[[ -9   6 -32  11]
 [  9 -11  37 -12]
 [  1  -2   6  -4]
 [  1  -6  17  -4]]
->
[[-11  37]
 [ -2   6]]

[[  1   0  -1  -1]
 [ -1   3   1   0]
 [ 29  15  -8 -38]
 [-18  27  19  -6]
 [ -1  -1   2   1]]
->
[[ 3  1]
 [15 -8]]

[[-10   2  10]
 [  8  16  38]
 [ 16   1   1]
 [-15  -1  21]
 [ -8  -4  20]]
->
[[16 38]
 [ 1  1]]

[[ -1  -3 -10]
 [ 30  -3   0]
 [  9   7 -11]
 [-16   2  -8]
 [  4   2   5]]
->
[[ -3   0]
 [  7 -11]]

[[-23 -33  -4  -5]
 [ -1   3   0  -1]
 [  3   4 -31 -33]]
->
[[  3   0]
 [  4 -31]]

[[ 15  -9 -27 -35 -21]
 [-24  28 -33  35  -3]
 [-11 -30 -32  20 -11]]
->
[[ 28 -33]
 [-30 -32]]

[[ 13 -21  21]
 [ -4  31  22]
 [-19  39 -13]]
->
[[ 31  22]
 [ 39 -13]]

[[ -1   3  -9]
 [-16 -39 -24]
 [  2  10 -10]]
->
[[-39 -24]
 [ 10 -10]]
---
[[ -7   2   9  10 -19]
 [-31  -1  22  -8 -22]
 [-32  -8  39  10 -31]]
->
[-19  -8  39]

[[ 24 -25  19   9  14]
 [ 19  19  22  24  23]
 [ 25  25  28  30  28]]
->
[14 24 28]

[[-13  18  -3 -40  -4]
 [-21  35  13 -40 -29]
 [-17  23   2 -25  12]]
->
[ -4 -40   2]

[[-15 -17 -32   5 -32]
 [ -1   4  -6   1   0]
 [ 13   8  21  -5  24]]
->
[-32   1  21]

[[-20 -26  32]
 [-12 -15  20]]
->
[ 32 -15]

[[-12   5 -28  10   2]
 [ 15  26 -34   0  -3]
 [ 10  19 -42  12  -7]]
->
[  2   0 -42]

[[-19  -2 -16 -19   6]
 [ -9  -2  -6  -9   3]
 [ -6  10 -12  -6  11]
 [-17  13  -1 -17  -5]
 [-31   4   3 -31  -9]]
->
[  6  -9 -12  13 -31]
---
[[-16 -36  -1 -17  17  15  -9 -15]
 [ -5  -7  -1   7   9  -4  -4  -7]
 [ -5 -32  -6 -26   6  20  -5 -18]]
->
[[ -5 -32  -6 -26   6  20  -5 -18]
 [-16 -36  -1 -17  17  15  -9 -15]
 [ -5  -7  -1   7   9  -4  -4  -7]]

[[ 17 -23 -23 -21  21 -23]
 [ 19 -18 -24 -24  17 -21]
 [ -1   2   2   2  -2   2]
 [-12  38  23  14 -34  30]
 [-12  20  18  15 -18  19]
 [  6 -22 -13  -7  20 -17]
 [ 12 -15 -16 -14  14 -15]
 [  5   2  -5  -7  -1  -2]
 [-10  22  17  12 -20  20]
 [  5 -14 -10  -7  13 -12]]
->
[[  5 -14 -10  -7  13 -12]
 [ 17 -23 -23 -21  21 -23]
 [ 19 -18 -24 -24  17 -21]
 [ -1   2   2   2  -2   2]
 [-12  38  23  14 -34  30]
 [-12  20  18  15 -18  19]
 [  6 -22 -13  -7  20 -17]
 [ 12 -15 -16 -14  14 -15]
 [  5   2  -5  -7  -1  -2]
 [-10  22  17  12 -20  20]]

[[  2  -1  -9 -11   4  -6   3  16]
 [ -3  13 -40  12   0 -25 -11   2]
 [  0  -8 -25  -3  23   0  -3  19]
 [ -7   0 -15  13   1 -15   0   3]
 [  6  13  17   1  33  13  -2  20]
 [  4  18   6  10  -4  16 -13  -5]
 [ 12   2  -3 -16   5 -30  13  26]
 [ 16   1   0  16 -13 -11   1 -14]
 [  8   1 -12   5  -9 -23  -9   8]
 [-19 -12  -6   8  -8 -11 -16 -18]
 [ 16   6  -9 -11 -13  -6 -21  -3]]
->
[[ 16   6  -9 -11 -13  -6 -21  -3]
 [  2  -1  -9 -11   4  -6   3  16]
 [ -3  13 -40  12   0 -25 -11   2]
 [  0  -8 -25  -3  23   0  -3  19]
 [ -7   0 -15  13   1 -15   0   3]
 [  6  13  17   1  33  13  -2  20]
 [  4  18   6  10  -4  16 -13  -5]
 [ 12   2  -3 -16   5 -30  13  26]
 [ 16   1   0  16 -13 -11   1 -14]
 [  8   1 -12   5  -9 -23  -9   8]
 [-19 -12  -6   8  -8 -11 -16 -18]]

[[  5 -11   9]
 [ -4  -6  -4]
 [-15 -11   6]
 [  3  29  -6]
 [  1   1  12]
 [ 11  -9   3]
 [-13 -12   2]
 [ 12 -26  -5]
 [-12   2  -7]
 [  5 -15  -1]
 [ -5   4  -9]]
->
[[ -5   4  -9]
 [  5 -11   9]
 [ -4  -6  -4]
 [-15 -11   6]
 [  3  29  -6]
 [  1   1  12]
 [ 11  -9   3]
 [-13 -12   2]
 [ 12 -26  -5]
 [-12   2  -7]
 [  5 -15  -1]]

[[-14   2  22  16 -19  -9]
 [  6   1  23  21 -23 -15]
 [ -4  -1  -9  -2   2   6]
 [ 41 -16  -8 -13   4 -22]
 [  9  -4 -13 -13  20  -2]
 [-26  10   4   7   2  14]]
->
[[-26  10   4   7   2  14]
 [-14   2  22  16 -19  -9]
 [  6   1  23  21 -23 -15]
 [ -4  -1  -9  -2   2   6]
 [ 41 -16  -8 -13   4 -22]
 [  9  -4 -13 -13  20  -2]]

[[-10 -22  20  12]
 [-25   4  -6 -18]
 [  0  -4  -1 -36]
 [-27 -18  -2   9]
 [-30 -11  -6   0]]
->
[[-30 -11  -6   0]
 [-10 -22  20  12]
 [-25   4  -6 -18]
 [  0  -4  -1 -36]
 [-27 -18  -2   9]]

[[-21  11  31  21  -6 -26 -20   3  22  18  -2 -18]
 [-10 -37 -30   4  34  32   1 -29 -31  -5  24  30]]
->
[[-10 -37 -30   4  34  32   1 -29 -31  -5  24  30]
 [-21  11  31  21  -6 -26 -20   3  22  18  -2 -18]]
---
[[  6   5  -1   8   0  -6]
 [  8 -30  12  17 -13 -40]
 [ -1   8   9  13   1  -6]
 [ -8  -8   3   4  -5  -3]
 [-12  -1  18   3   3  -1]]
->
[[  8 -30  12  17 -13 -40]
 [ -8  -8   3   4  -5  -3]
 [-12  -1  18   3   3  -1]
 [  6   5  -1   8   0  -6]
 [ -1   8   9  13   1  -6]]

[[ 36 -12 -40   2  -4   0   3   1]
 [ 33  -5  17 -20  14  -2 -12   9]
 [  4 -16 -27   2   3  -3 -23  -1]
 [  8   0 -28   2  -5   2   7   2]
 [ 22  10   3 -19   1   7  12   3]
 [ 16   6   4 -12  -4  -6   2  -3]
 [  8  -2 -30  17  -1  -2  23   0]
 [  0   5  38  15  10  -9   4 -11]]
->
[[  4 -16 -27   2   3  -3 -23  -1]
 [ 36 -12 -40   2  -4   0   3   1]
 [ 33  -5  17 -20  14  -2 -12   9]
 [  8  -2 -30  17  -1  -2  23   0]
 [  8   0 -28   2  -5   2   7   2]
 [  0   5  38  15  10  -9   4 -11]
 [ 16   6   4 -12  -4  -6   2  -3]
 [ 22  10   3 -19   1   7  12   3]]

[[-15 -27  23 -11  24  18]
 [-13   5   0  31  -2  20]
 [ 24  -4 -11 -26 -11 -26]
 [-26 -31  38   0  37  25]
 [-12   9  -3  24  -3  16]]
->
[[-26 -31  38   0  37  25]
 [-15 -27  23 -11  24  18]
 [ 24  -4 -11 -26 -11 -26]
 [-13   5   0  31  -2  20]
 [-12   9  -3  24  -3  16]]

[[ -1  31  11 -27  13  -5 -21   2   4]
 [ 25 -33 -20 -36  22  26 -29  26  25]]
->
[[ 25 -33 -20 -36  22  26 -29  26  25]
 [ -1  31  11 -27  13  -5 -21   2   4]]

[[ 26 -24  14 -24 -16  18]
 [-27  28  -4  28  21  -8]
 [  9  -3  34  -1   4  36]
 [-28  29  -6  28  21 -11]
 [-14  17  14  17  15  12]
 [ 11  -5  32  -4   2  34]
 [ 14  -8  35  -7  -1  37]]
->
[[ 26 -24  14 -24 -16  18]
 [ 14  -8  35  -7  -1  37]
 [ 11  -5  32  -4   2  34]
 [  9  -3  34  -1   4  36]
 [-14  17  14  17  15  12]
 [-27  28  -4  28  21  -8]
 [-28  29  -6  28  21 -11]]

[[ 29 -15 -17   2   5   5 -22 -16 -12  30]
 [ 16 -17 -17   9   3   1 -18 -18 -15  16]]
->
[[ 16 -17 -17   9   3   1 -18 -18 -15  16]
 [ 29 -15 -17   2   5   5 -22 -16 -12  30]]

[[ 14  -5  30  19  23   1  22 -42  14  16  20  21]
 [ 22 -16  13  10  20  17  14 -33  24  25   8  21]]
->
[[ 22 -16  13  10  20  17  14 -33  24  25   8  21]
 [ 14  -5  30  19  23   1  22 -42  14  16  20  21]]
